Here is a tiny trained network, its code and every weight. The questions are about switching its units off for an input and a class, where a switched-off unit gives its printed mean instead of its output.

import numpy as np


def w(rows, s, z=0):
    codes = np.array(rows[::2]) - 128.0
    scale = np.full(codes.shape[1], s)
    scale[-1] = z or s
    return codes * scale


def norm(h):
    return h / np.sqrt((h * h).mean(-1, keepdims=True) + 1e-5)


def f(y):
    return y / 2 * (1 + np.tanh(0.7978845608 * (y + 0.044715 * y**3)))


def log_softmax(a):
    a = a - a.max(-1, keepdims=True)
    return a - np.log(np.exp(a).sum(-1, keepdims=True))


def net(x, mask):
    res = np.array(x, float).reshape(1, 8) / 4 @ E
    u = 0
    for l in range(2):
        y = f(norm(res) @ A[l][:, :-1].T + A[l][:, -1])
        res = res + np.where(mask[u : u + 15], y, B[l][:, -1]) @ B[l][:, :-1]
        u += 15
    return log_softmax(norm(res)[-1] @ U[:, :-1].T + U[:, -1])


A, B = {}, {}
E = w([
[184,172,178,67,119,133,181,188],'x0',
[136,200,182,238,114,135,133,122],'x1',
[65,84,239,104,168,241,67,124],'x2',
[187,92,94,181,248,165,174,129],'x3',
[131,125,129,129,123,128,127,131],'x4',
[183,220,62,98,127,185,43,123],'x5',
[133,138,112,94,83,193,213,2],'x6',
[41,149,55,153,77,191,196,220],'x7',
],0.0089)
A[0] = w([
[186,143,189,79,133,124,141,126,146],'0.n0',
[82,77,89,24,103,113,112,159,122],'0.n1',
[161,41,66,49,188,151,142,150,173],'0.n2',
[85,112,184,111,145,225,124,147,27],'0.n3',
[66,51,55,181,123,132,57,67,50],'0.n4',
[115,99,130,139,164,98,79,249,56],'0.n5',
[144,138,72,146,108,77,179,138,114],'0.n6',
[180,182,63,112,139,210,52,134,2],'0.n7',
[72,127,79,149,100,191,165,207,13],'0.n8',
[122,129,121,90,105,201,215,41,4],'0.n9',
[111,202,190,212,71,140,130,134,96],'0.n10',
[127,105,178,121,140,174,101,120,43],'0.n11',
[96,41,180,155,130,89,208,136,66],'0.n12',
[160,175,166,235,158,158,155,127,179],'0.n13',
[181,146,176,49,123,159,198,216,41],'0.n14',
],0.018,0.0067)
B[0] = w([
[88,172,151,192,157,55,118,158,204],'0.n0',
[141,162,163,16,147,141,76,21,248],'0.n1',
[210,126,153,76,250,183,142,107,254],'0.n2',
[92,53,6,97,130,110,84,169,215],'0.n3',
[58,242,127,232,197,32,132,168,238],'0.n4',
[182,147,92,210,54,193,45,101,231],'0.n5',
[149,150,37,73,134,113,121,169,236],'0.n6',
[69,162,202,80,62,199,147,228,223],'0.n7',
[62,52,144,200,98,114,254,33,229],'0.n8',
[194,149,120,225,64,180,24,113,228],'0.n9',
[123,183,143,24,156,132,63,25,241],'0.n10',
[92,54,84,124,155,103,88,151,173],'0.n11',
[87,193,187,67,77,212,130,218,245],'0.n12',
[194,133,136,90,249,182,139,112,254],'0.n13',
[36,234,89,220,176,67,139,142,194],'0.n14',
],0.025,0.0084)
A[1] = w([
[103,141,176,103,98,173,143,182,89],'1.n0',
[86,66,49,115,149,119,87,162,49],'1.n1',
[78,126,169,74,26,17,77,69,152],'1.n2',
[120,112,53,135,93,123,137,169,113],'1.n3',
[165,73,123,176,170,168,202,166,33],'1.n4',
[203,127,116,200,60,167,63,111,4],'1.n5',
[97,82,123,165,92,162,227,49,3],'1.n6',
[197,90,185,138,121,30,66,193,126],'1.n7',
[193,130,44,74,91,52,165,160,71],'1.n8',
[130,119,126,123,96,129,141,166,118],'1.n9',
[195,197,77,97,109,110,180,136,182],'1.n10',
[101,140,172,92,83,162,127,180,2],'1.n11',
[158,90,110,79,102,170,115,125,141],'1.n12',
[88,128,170,111,87,168,145,151,86],'1.n13',
[172,127,250,110,184,74,59,148,190],'1.n14',
],0.019,0.0049)
B[1] = w([
[141,125,123,96,73,118,163,152,174],'1.n0',
[127,78,141,85,65,54,110,165,159],'1.n1',
[243,108,131,162,253,158,192,236,208],'1.n2',
[86,119,114,100,154,144,92,94,144],'1.n3',
[241,142,153,86,137,51,157,192,140],'1.n4',
[217,122,147,174,59,97,120,120,180],'1.n5',
[127,85,153,144,74,58,172,125,155],'1.n6',
[100,111,81,152,73,146,176,79,143],'1.n7',
[109,58,86,99,122,120,80,170,155],'1.n8',
[104,124,111,127,144,190,131,119,125],'1.n9',
[46,32,170,144,97,115,74,137,206],'1.n10',
[122,129,155,119,96,159,174,159,160],'1.n11',
[85,174,112,168,178,90,134,153,166],'1.n12',
[111,139,122,119,78,131,144,140,156],'1.n13',
[98,81,109,142,48,114,181,69,247],'1.n14',
],0.029,0.013)
U = w([
[208,121,133,198,40,156,35,125,136],'0',
[73,146,178,62,58,195,151,222,108],'1',
[83,8,66,78,141,83,49,183,126],'2',
[146,126,180,54,199,159,99,28,141],'3',
[50,223,125,212,185,40,128,165,12],'4',
[127,39,140,168,83,92,225,95,251],'5',
[237,124,159,106,204,130,147,192,106],'6',
],0.014,0.003)

Each question gives the input, the list of numbers given to net, and the class t.
The units are the neurons (one row each of A and B). Each row of codes is followed by its name. A weight is (code - 128) times the scale printed after its matrix; where a second scale follows, it is the last column's (A, B and U).
mask holds one flag per neuron, layer by layer. A switched-off neuron (its flag False) gives its mean, the last column of its row in B, instead of its output. The means were averaged over made-up inputs and are rounded, as every weight is.
A unit's drop is (log p(t) with every unit on - log p(t) with that unit switched off) / (log p(t) with every unit on - log p(t) with every unit switched off).
The circuit of an input: a set's keep is (log p(t) with only the set's units on - log p(t) with every unit switched off) / (log p(t) with every unit on - log p(t) with every unit switched off). Starting from the 12 units with the biggest drops (on a tie, the unit counted first), units are removed one at a time, each time the one whose removal leaves the highest keep (on an exact tie, the one counted first), for as long as the keep stays at least 0.8.
circuit, biggest first: the units of the circuit, biggest drop first
most important unit: the unit with the biggest drop
k most important neurons: the k neurons with the biggest drops, biggest first
top k neurons in layer l: the k neurons of layer l with the biggest drops, biggest first
input [-5,7,8,-1,8,-5,3,7], class 2: top 2 neurons in layer 0 => 0.n3; 0.n1
input [7,0,-3,1,4,0,-8,-2], class 0: circuit, biggest first => 0.n5
input [1,-6,-4,3,-1,1,6,-7], class 5: 3 most important neurons => 1.n14; 0.n5; 0.n0
input [0,-8,-3,8,-2,-7,2,4], class 3: top 3 neurons in layer 0 => 0.n2; 0.n7; 0.n1
input [3,1,2,4,7,1,6,7], class 5: 3 most important neurons => 0.n8; 1.n6; 0.n5
input [-7,-3,4,6,-5,-6,1,-7], class 4: 3 most important neurons => 0.n4; 0.n7; 0.n1
input [-5,8,8,4,5,-1,0,-2], class 2: 2 most important neurons => 0.n3; 0.n11
input [-7,5,2,-8,8,7,1,-1], class 6: 3 most important neurons => 1.n2; 0.n10; 0.n12
input [2,7,1,-1,1,5,-6,-7], class 3: 3 most important neurons => 0.n13; 0.n10; 0.n9
input [5,-7,-7,-2,-6,-7,-7,4], class 0: 3 most important neurons => 0.n5; 0.n7; 0.n13
input [-6,-7,2,3,8,-6,2,0], class 3: 3 most important neurons => 0.n2; 0.n1; 0.n7
input [-5,6,7,-5,5,1,5,-6], class 2: top 2 neurons in layer 0 => 0.n11; 0.n3
input [3,4,1,5,0,-5,6,-8], class 5: 2 most important neurons => 1.n14; 0.n5
input [-2,-4,1,-8,-7,-7,-8,-3], class 0: circuit, biggest first => 0.n5
input [6,-3,8,6,3,3,7,-4], class 2: 3 most important neurons => 0.n3; 0.n11; 0.n5
input [-6,7,1,4,-5,2,2,-4], class 3: circuit, biggest first => 0.n13; 1.n2
input [0,2,-2,-1,5,-1,-3,-4], class 5: 3 most important neurons => 1.n14; 0.n9; 0.n0
input [2,4,-4,4,-6,-5,-4,-8], class 5: 2 most important neurons => 1.n14; 0.n7
input [0,-6,-7,4,8,-2,-7,1], class 0: top 2 neurons in layer 0 => 0.n5; 0.n3
input [-1,3,7,1,6,2,5,-2], class 2: most important unit => 0.n3
input [7,-1,-2,7,3,1,0,-3], class 4: 2 most important neurons => 0.n14; 0.n0
input [-7,-1,1,-2,1,-6,-5,0], class 4: top 2 neurons in layer 0 => 0.n4; 0.n7
input [5,-6,-3,-2,3,6,6,8], class 5: top 3 neurons in layer 0 => 0.n8; 0.n10; 0.n12
input [4,4,1,-2,-7,-2,4,-3], class 0: top 2 neurons in layer 0 => 0.n9; 0.n4
input [-1,-8,2,8,0,-6,8,8], class 0: top 3 neurons in layer 0 => 0.n9; 0.n13; 0.n10
